Below are the code and all the weights of a small trained network. Each question names an input and a class and asks about switching units off, where a switched-off unit gives its printed mean instead of its output.

import numpy as np


def w(rows, s, z=0):
    codes = np.array(rows[::2]) - 128.0
    scale = np.full(codes.shape[1], s)
    scale[-1] = z or s
    return codes * scale


def f(y):
    return y / 2 * (1 + np.tanh(0.7978845608 * (y + 0.044715 * y**3)))


def log_softmax(a):
    a = a - a.max(-1, keepdims=True)
    return a - np.log(np.exp(a).sum(-1, keepdims=True))


def net(x, mask):
    res = np.array(x, float).reshape(1, 4) / 4 @ E
    y = f(res @ A[0][:, :-1].T + A[0][:, -1])
    res = res + np.where(mask, y, B[0][:, -1]) @ B[0][:, :-1]
    return log_softmax(res[-1] @ U[:, :-1].T + U[:, -1])


A, B = {}, {}
E = w([
[144,128,169,176,8],'x0',
[112,79,75,197,117],'x1',
[102,204,119,195,133],'x2',
[43,136,101,98,81],'x3',
],0.015)
A[0] = w([
[136,185,143,169,143,27],'n1',
[147,47,152,68,123,135],'n2',
[116,185,199,95,137,106],'n3',
[86,124,84,121,200,157],'n4',
[79,211,126,167,151,88],'n5',
[228,118,160,166,173,91],'n6',
[112,120,77,119,170,70],'n7',
[154,177,126,165,140,136],'n8',
[145,139,184,137,45,125],'n9',
[142,137,125,160,64,166],'n10',
[9,147,93,67,82,57],'n11',
[148,179,168,85,85,78],'n12',
[127,181,128,59,177,179],'n13',
[92,58,69,202,144,6],'n14',
],0.016,0.0019)
B[0] = w([
[160,98,124,81,90,182],'n1',
[176,72,87,24,61,216],'n2',
[191,144,50,211,146,215],'n3',
[56,59,172,138,126,224],'n4',
[166,42,104,18,78,218],'n5',
[103,251,223,93,178,235],'n6',
[71,105,134,149,95,185],'n7',
[144,125,139,61,107,179],'n8',
[43,64,142,164,140,250],'n9',
[81,89,134,110,156,215],'n10',
[171,245,233,83,185,252],'n11',
[129,137,57,211,129,203],'n12',
[94,106,91,224,111,241],'n13',
[194,171,34,237,134,206],'n14',
],0.017,0.015)
U = w([
[9,88,145,142,172,2],'0',
[115,199,184,83,200,241],'1',
[153,94,101,31,112,159],'2',
[126,146,70,177,172,130],'3',
],0.013,0.00092)

Each question gives the input, the list of numbers given to net, and the class t.
The units are the neurons (one row each of A and B). Each row of codes is followed by its name. A weight is (code - 128) times the scale printed after its matrix; where a second scale follows, it is the last column's (A, B and U).
mask holds one flag per neuron, in row order. A switched-off neuron (its flag False) gives its mean, the last column of its row in B, instead of its output. The means were averaged over made-up inputs and are rounded, as every weight is.
A unit's drop is (log p(t) with every unit on - log p(t) with that unit switched off) / (log p(t) with every unit on - log p(t) with every unit switched off).
most important unit: the unit with the biggest drop
top k neurons: the k neurons with the biggest drops, biggest first
drop when u is switched off: that unit's drop, to one decimal
input [-4,-4,7,3], class 2: most important unit -> n5
input [-8,4,0,-8], class 0: top 4 neurons -> (n4, n11, n7, n13)
input [8,-8,7,-1], class 0: top 2 neurons -> (n9, n10)
input [4,7,-7,-3], class 2: top 2 neurons -> (n2, n13)
input [8,-8,-6,6], class 0: top 4 neurons -> (n9, n14, n10, n12)
input [-7,-6,7,0], class 0: top 4 neurons -> (n13, n4, n2, n7)
input [5,-6,-1,2], class 3: top 2 neurons -> (n3, n12)
input [-8,-8,0,4], class 0: top 2 neurons -> (n4, n14)
input [6,-7,0,-3], class 3: top 4 neurons -> (n3, n12, n4, n7)
input [8,-7,-2,0], class 0: top 2 neurons -> (n9, n14)
input [8,-3,-8,5], class 0: top 2 neurons -> (n9, n5)
input [-6,7,8,6], class 2: top 2 neurons -> (n5, n6)
input [7,6,3,-5], class 0: top 4 neurons -> (n9, n11, n10, n3)
input [2,6,-4,-7], class 1: most important unit -> n6
input [2,-4,6,7], class 1: drop when n11 is switched off -> 5.0
input [6,0,8,1], class 2: drop when n13 is switched off -> 0.1
input [-5,-7,3,0], class 3: drop when n3 is switched off -> 0.9
